Below is a small trained network, with its code and all its weights. Each question gives an input and a class and asks what happens when units are switched off, that is, made to give their printed mean instead of their output.

import numpy as np


def w(rows, s, z=0):
    codes = np.array(rows[::2]) - 128.0
    scale = np.full(codes.shape[1], s)
    scale[-1] = z or s
    return codes * scale


def f(y):
    return y / 2 * (1 + np.tanh(0.7978845608 * (y + 0.044715 * y**3)))


def log_softmax(a):
    a = a - a.max(-1, keepdims=True)
    return a - np.log(np.exp(a).sum(-1, keepdims=True))


def net(x, mask):
    res = np.array(x, float).reshape(1, 2) / 4 @ E
    y = f(res @ A[0][:, :-1].T + A[0][:, -1])
    res = res + np.where(mask, y, B[0][:, -1]) @ B[0][:, :-1]
    return log_softmax(res[-1] @ U[:, :-1].T + U[:, -1])


A, B = {}, {}
E = w([
[176,250,54,23],'x0',
[28,86,96,79],'x1',
],0.018)
A[0] = w([
[96,165,104,37,234],'N0',
[234,127,82,165,160],'N1',
[56,111,164,182,204],'N2',
[104,42,167,171,254],'N3',
[123,103,98,76,78],'N4',
[112,136,77,85,100],'N5',
[193,182,192,209,131],'N6',
[212,208,122,141,147],'N7',
[217,149,74,116,150],'N8',
[39,128,5,52,100],'N9',
[188,151,158,193,110],'N10',
[164,195,71,82,147],'N11',
],0.015,0.0059)
B[0] = w([
[11,117,99,161,227],'N0',
[107,209,65,180,192],'N1',
[97,46,216,76,218],'N2',
[100,36,158,91,254],'N3',
[111,124,113,42,157],'N4',
[59,155,123,75,177],'N5',
[145,78,40,102,214],'N6',
[207,177,176,199,216],'N7',
[177,160,211,174,201],'N8',
[58,117,60,38,240],'N9',
[118,119,25,30,191],'N10',
[51,174,204,192,234],'N11',
],0.011,0.025)
U = w([
[129,88,249,114,161],'0',
[106,162,142,101,1],'1',
[138,172,180,159,110],'2',
[204,153,95,120,175],'3',
[86,101,64,87,170],'4',
],0.02,0.0066)

Each question gives the input, the list of numbers given to net, and the class t.
The units are the neurons (one row each of A and B). Each row of codes is followed by its name. A weight is (code - 128) times the scale printed after its matrix; where a second scale follows, it is the last column's (A, B and U).
mask holds one flag per neuron, in row order. A switched-off neuron (its flag False) gives its mean, the last column of its row in B, instead of its output. The means were averaged over made-up inputs and are rounded, as every weight is.
A unit's drop is (log p(t) with every unit on - log p(t) with that unit switched off) / (log p(t) with every unit on - log p(t) with every unit switched off).
The circuit of an input: a set's keep is (log p(t) with only the set's units on - log p(t) with every unit switched off) / (log p(t) with every unit on - log p(t) with every unit switched off). Starting from all 12 units, units are removed one at a time, each time the one whose removal leaves the highest keep (on an exact tie, the one counted first), for as long as the keep stays at least 0.8.
circuit, biggest first: the units of the circuit, biggest drop first
most important unit: the unit with the biggest drop
top k neurons: the k neurons with the biggest drops, biggest first
drop of u: that unit's drop, to one decimal
input [7,2], class 1: circuit, biggest first -> (N11)
input [7,3], class 1: top 3 neurons -> (N11, N8, N6)
input [3,1], class 1: circuit, biggest first -> (N6, N3)
input [2,-8], class 3: top 2 neurons -> (N6, N10)
input [-1,-3], class 3: top 2 neurons -> (N9, N0)
input [-6,-4], class 4: top 3 neurons -> (N10, N6, N8)
input [-8,-6], class 4: top 2 neurons -> (N10, N6)
input [5,2], class 1: top 3 neurons -> (N11, N6, N10)
input [-5,-3], class 4: top 2 neurons -> (N10, N8)
input [-6,-5], class 4: drop of N10 -> 0.1
input [0,-1], class 3: drop of N2 -> 0.3
input [-4,8], class 0: drop of N0 -> 0.2
input [4,-7], class 2: top 2 neurons -> (N11, N8)
input [8,1], class 1: most important unit -> N9
